The symbols move the points like this.
z: Zat->Dem, Vig->Nim, Beg->Pir, Sol->Viv, Niz->Bup, Lif->Div, Tel->Vig, Lol->Gof, Reg->Sif, Dip->Sif, Mov->Lik, Vuv->Niz, Gof->Zut, Det->Kib, Biz->Luf, Zer->Gar, Sok->Sed, Goz->Reg, Nog->Rut, Sib->Viv, Kip->Kep, Sim->Vuf, Vap->Sim, Tev->Beg, Sif->Bup, Sor->Kem, Sof->Tev, Tek->Nog, Fer->Bos, Kul->Kep, Mol->Vuv, Vak->Pem, Pok->Zal, Luf->Tef, Nim->Sen, Zek->Ler, Fuv->Tas, Kep->Sor, Lav->Vap, Daz->Kuz, Zut->Loz, Bup->Fuv, Dat->Rop, Tur->Lol, Zal->Mov, Tef->Dun, Gar->Tiv, Tas->Gar, Nir->Vak, Tiv->Pas, Zuk->Gim, San->Nir, Dem->Sof, Lik->Tek, Tid->Sok, Vuf->Fer, Gim->Tel, Kab->Sib, Kem->Von, Div->Kip, Mav->Zat, Rut->Vak, Puv->Sol, Viv->Vad, Kur->Dip, Von->Kul, Kuz->Mol, Sal->Pum, Ler->Goz, Vad->Kur, Muk->Zuk, Dun->Biz, Pas->Dut, Sen->Pem, Pem->Zer, Bos->Sor, Ves->Zat, Pir->Det, Dut->Sed, Sed->Tur, Loz->Ves, Kib->Mav, Pum->Muk, Rop->Ves
d: Zat->Rop, Vig->Vak, Beg->Sof, Sol->Biz, Niz->Mol, Lif->Von, Tel->Zuk, Lol->Sed, Reg->Ler, Dip->Kem, Mov->Pok, Vuv->Ves, Gof->Tur, Det->Tef, Biz->Tef, Zer->Sen, Sok->Dut, Goz->Zek, Nog->Goz, Sib->Kib, Kip->Kip, Sim->Lav, Vap->Sib, Tev->Sor, Sif->Luf, Sor->Sol, Sof->Zat, Tek->Mov, Fer->Sim, Kul->Kem, Mol->Daz, Vak->San, Pok->Kur, Luf->Kip, Nim->Tel, Zek->Nog, Fuv->Niz, Kep->Kul, Lav->Rop, Daz->Bup, Zut->Lol, Bup->Vuv, Dat->Sok, Tur->Sok, Zal->Dip, Tef->Kep, Gar->Fuv, Tas->Bup, Nir->Zer, Tiv->Tas, Zuk->Pum, San->Pem, Dem->Ves, Lik->Kip, Tid->Pas, Vuf->Vap, Gim->Pok, Kab->Tid, Kem->Bos, Div->Kul, Mav->Det, Rut->Tek, Puv->Vad, Viv->Puv, Kur->Lik, Von->Kur, Kuz->Vak, Sal->Reg, Ler->Rut, Vad->Sol, Muk->Sal, Dun->Luf, Pas->Gar, Sen->Vig, Pem->Nim, Bos->Vuf, Ves->Dat, Pir->Tev, Dut->Tiv, Sed->Tid, Loz->Gof, Kib->Pir, Pum->Sif, Rop->Loz

The rows follow the links: the fewer symbols apart two points are, the more alike their rows tend to be.

Each row is also shifted at random along 10 hidden directions that mean nothing.

Some points, each with a row of numbers:
Sol: [-29  -6   9  -3   4 -13  10   3  12  -8  -4   8  20   1   0 -19   0 -16  12   2  11  -7  -5   3 -24 -15   8   3 -19  13 -10  23 -10  10   9   4 -15 -15   2   6  15 -20   0]
Sok: [ 10   6   1  10   5   3   6   8 -10   1  -9  17  26  -7 -15 -11 -13  -8  15  -7  24  16 -15 -17 -16 -10  -2  17  18  23  -3 -29  -6   1   0  -1 -14   4  18  -3  -5  -5   6]
Nog: [-44 -16  -3  -4   4  -3  -3   7  -7   5   0 -26 -10  -2  -5   4  -4   1 -10  -8   1  -9   3   6   8   2  18   7   8  -2  -6  -6   0  25  -3   1  -1  -5 -16  -1  -8   7   7]
Mol: [ 12  -7  -1   4  -7  -6   5  -4  11   4   0 -11  -2   3  -4  -9  -5   3  14  -1  15   8 -16  10   7  -9  18  -7   0   3 -23   7   6  11   2  -8  -1 -16  -7  -9   2  -4  17]
Lik: [ -2  -8 -11  -8   1 -13  10   4   9   5  -4  -8  -8   4   5   8   4 -19 -14   2   2   0  17  -2  -9  -4  18   2  -1   1 -12 -10  -1  40   5  13 -12  -9  -3  10 -11 -12   1]
Kul: [ 14  -7 -28  -2  -7  -5   2   0  18   6  -2   0 -12  -8  -1   7   5  -7  -3   4 -12 -13 -10   7  -4  14   6  18   6  -4  -5  -7   3  16  28  16   1   4  15 -13  -6   9  -3]
Von: [ 48   0   2 -14   5  -3  11   4   2  -2   1   1 -11   7  13  -3  -8  -4 -14  -2 -16  14 -23  20  -8  -4 -23  -4  -7   8 -16  22   5 -10   6   2  -2  10  17  10  12 -25  10]
Ves: [-47 -11   6  12 -11   7 -21  19  -7  -8  -4  19  11 -16 -25  -8  30  10  11   2 -16 -23 -12 -13 -20   6   8  11 -22  21  15   2   1 -27  18 -15   3  14  -4  -6  12  11  -7]
Daz: [ 32  13  -5   6  -5  11  -4 -21  -1  18   7   2 -26   9   9  26   6  16 -12  13 -18   7   4   2  37   7  -5 -32   9 -25   0   4   4  -7  -3  -4  19  20  -5   1 -14  14 -26]
Lol: [ -1   6  15   0   6   4  -6   3 -17  -4   0   3  -7   1  -2   0   0  11 -11  -5  -8  11  -8  -3  -6   4 -27  -8   0   9   1   9   1 -24 -10  -8  -1  14   3   2  11 -15   8]
Ler: [  1   8   1 -13   5 -13   8   0   5  -3   3   9  -3   5  -1 -10 -14  -7  -6 -16  -6  -3   5  10  -6 -14  -8 -10  -6   1 -10  21   1  17   3  -2   4  -8   8   8  -3 -24  18]
Sor: [ 16  -6   3  -5   5   9  10   4  -1  -1 -18 -10  20   5  11 -10 -10 -16   5  -2  22  18  11   5  -7  -6  19  23   2  12   8 -23  -3  -1 -24   8 -22 -20 -15   4   7   6  -3]
Dem: [-23  -3  -8   1 -14   5  -6  12  -1  -1  -9  18   7  -7 -16   6  21  -1  -2   2 -11  -8  15 -17 -13   6   5  11  -6   6  24 -25   5  -2   7  -2  -3   8   6  -1  -6  16  -1]
Dun: [-13   2   5 -17   6  -6  -4  -5  -2  -8   2  -2  -9   9  18   3   1   3 -17  10 -30  -4   2  16   6   8 -18   2  -9  -3  11  23 -10 -24 -10  -1   1  12  -4   4  19  -2 -15]
Dut: [ -5  -6  14  -1   6 -29  -5  10  -3  -5   7  -7  -2 -12   5  15   7  -3 -22   3 -14   2  22 -19   8  -4   8  -2 -14   2   4  -3 -14   4 -18  -6 -13  -7 -20   4   6  -6   4]
Tev: [-24   0  -1  -2  -5   8  -1   1   3  -1  -3  13   5  -2  -3   3  10   6   8  -3  -3 -16   8  -8  -3   8   1   6  -7   2  19  -3   8 -12   6   1   2   2  -1  -5  -7  11   8]
Sal: [  2  -9   5   2   1  13   7   6 -10   5   7 -25 -15  -5   9  15  -4   9  -3  -1   3   8   1  -4   8   2  -1   6  30 -10   2 -30   9   9 -13  -4   8   8   3   1  -8  15  22]
Vuf: [ -3   7   7  11   2   8  -3  -3   4   4   8   2  -8 -11   8  11  -2   5  -1 -10   0  -7  15  -4  12   0   0 -13 -13  -8   4   9   3  -5   0   3  12  -5  -7   5 -10   2  -8]
San: [ 35   7  -2  -6   5  -2   3  -2  -9   2   7   1   0  14   0   3  -9   2 -10   2   5  15  -6   0  14   2 -17 -17   3 -11  -4   6   4  -2  -7   2   2   5   4   8  -8  -8   0]
Niz: [ 32  -1  11  16  -5  -3   0  22   1   7   7  38  20 -24 -17   8  22   4  14   7 -16 -15 -15 -33  -6 -20  16  -8 -21   9   7  -2   1 -15  21 -14   4  14   1  -1  -8   2  -1]
Pir: [-14  -7  -6   0  -7  17   2   6   0   3  -6   8   4  -9 -13  -3   6  15  14  -5  -4 -16 -18  -2  -5  13  -9  16   7   0  17  -7  18 -18  16   0   5  10  14 -19  -3  20  23]
Puv: [-29 -31  -4   6  -6   0   9  10   5  11  -4 -27 -16 -17  -7   7  12   7  -5   4  -4 -12 -16   0  -4   9   7   8   9 -14  -6  -2  15  19  15   9  -4   0   2 -18   6  16  26]
Sen: [  8  -5  -4  -1  -5   2   4  21  -6   0   7  -4  -3  -7 -14  -7  -2   8   2  -9   2  -3 -13  -8 -10   8 -23   2   1  -9   3   5  25 -13  -2   2   2  -9   7 -17   4  -6  48]
Sed: [  4   9   6   7  -1  -9 -21 -13  -1  -5  -7  -1  -1  -5  -4  -6  10   8   0   1  -6  -9  24  -4   2  12   1   4 -12  -4  16  13 -10 -23 -16  -3  -4 -16 -27 -24  20   4  -7]
Kab: [-47 -13  19   4   8 -12   2  12  -5   0   5 -18  -5 -16   4  11   0   4 -12  -7  -1  -4   9 -12   6  -1   0  -3  -7  -1   3   3  -4   4 -14  -1  -7  -5 -14   1   4   0  17]
Gim: [ 26   8 -12   5 -10   4   5   6   8   0   8  18  -7  -8  -6   7  13  -2   4   5 -10 -11   5 -15 -19   2 -17  -4   7 -14   7  -7  13   6  19   5  12   7  27  -4  -5  -3  15]

From each start, follow one symbol. Which point do you reach?
Answer with the point's name.
new walk
[ 69 -20  16   6  -1   3  10   8  -4   1   4 -24  -1 -13   2   1   2  15  11  -1  14   6 -18 -10  -1  -5   7   5  14  -7  -5 -15  17   2  -4  -8   0  -8  -3 -12   4   9  48]
z: Gim
new walk
[  7  -3   1  18   6  33  -3  -8  -7  25   8 -15 -22 -10  14  31   4  21   6   0   6 -14  -7 -10  28  19   8  -6  16 -14   5 -11  16 -13   7  11  18  16 -17  -9 -28  25  -6]
z: Von
new walk
[ 51 -39  34   2  16 -12   1   0  -6   1   7 -30   2  -5  11   2  13  18   2  13   5  -4 -50   6  10  -9  27 -12 -21  12 -32  35  -6   0  20 -10  -6  13 -23  11  10  -6  -1]
d: Lik
new walk
[ -9  -6  -3  -1  -7  -3  -6   7  -2  -6   0  14  -7  -5 -10   8  17   4 -18   1 -26   2 -12   1  -6   3 -16  -7 -10   8  -1   0  -2   1  24  -5   6  30  26  17   0   1 -16]
z: Ves
new walk
[-43  -5 -10  -2   3  14 -20 -14  -4  -2  -7 -24  -6  10  10  -1  -1   4   2  12  -3  -9  -2  22  13  25  13  23   6   3   8  -1 -12 -20  -8   5   1   4 -24 -11  11  24 -40]
d: Kul
new walk
[-47  -9   0  -1   3   4  -2   5 -15   0  -5 -29 -12  -2  -4  -8 -18   7  -7  -8   3  16 -19  15   0  11 -20  16  24   4  -7  -8   2  -9 -18  -3  -5   1   4 -15  18   3  20]
d: Pas
new walk
[ 39  -1   6  -2   5   8 -13   0  -9  -4  -8   2  14   2   4  -7   6   3   5   8  -9  -3  -9   5  -1   4  11  16 -12  12  12   6  -8 -37  -7  -4  -7   4 -21  -6  16   7 -23]
z: Kip
new walk
[-43  21 -19   7 -14  -2  -9  -6  13   4   4  22  -5   1  -4   6   9 -11   4   8 -12 -10  29  -6   3  -1   9  -5  -3  -7   9  -6  -7   5  -1  -1   9  -4  -3  -3  -6   4 -26]
d: Vuv
new walk
[ -4 -11  11  17   0   3 -12  -7  -5   8   2 -11  -8  -9  -5  18  19  18   3   0  14 -10   4 -22  13  11  21  -8  -2   2  -1 -11   3   5   8  -3   2   4 -21  -4 -16  13   2]
d: Gof
new walk
[ -4  -9  -7  -3 -10 -14  -2  24  -1  -7  -4   9  10 -10 -14  -9   6 -11  -9   8 -27   9 -14   3 -12 -11   2  14  -5  10   1  -9  -8  -6   0 -11  -8   7  11  -1  21   2  -6]
d: Niz
new walk
[ 39 -12  -9  -1  10   8  11  -2 -11  16  -5  -4   3   5  -7  10  -8  -2  -6   3   7  10 -30   1  10  -8  11  -4  25   1 -19 -22  -2  33  25   5   0  30  18  15 -26   8 -18]
z: Nog
new walk
[  5  -2   4  -3   0  11   6   4  -4   8   0  -9 -19   2   2  -1   2   6  -5  -8  -2  -1  -3   4 -11   1  -9  -8   2  -6  -7  14  21  -1  -2   3   4  -6  -5  -6   4 -15  30]
d: Pok
new walk
[-15 -26  17   3   4  -5  12  20  -3   3   3  -5   4 -18  -5   0  10   5  -2   3  -8 -10 -30  -7 -14  -9  -2  -3 -12   4  -9  16   6   3  19  -2  -6  10   9   3  10  -5  21]
d: Puv
new walk
[-12   8 -15  -4  -7  -4 -10   7  -4  -4  -2   3   5  10 -12  -7   2 -10  -6   2  -2   0  24  -4  -2   7  -2   3  -5 -10  15  -4   0  -2 -17   4  -5 -15 -11  -6   5   2  -7]
z: Pem
new walk
[ 24  14 -15  -3  -2  11  10   1   3   8  -9  32  11  -4  -1   7   3  -9   0  10 -16  -6   8 -11  -9   3 -13  13  12  -9  26 -18   0 -10   8  12  -2  16  21  -9  -5  12 -13]
d: Tef
new walk
[  0  -2   6   4   1   6  -5  -4  -7  -2  14 -17 -10   5   8  10   4  10   2   7   8  -1   1  -6   9   9  -7 -10   9 -12  -2  -1   5  -2  -6  -1  11   3  -5   3  -5   3   6]
d: Zuk
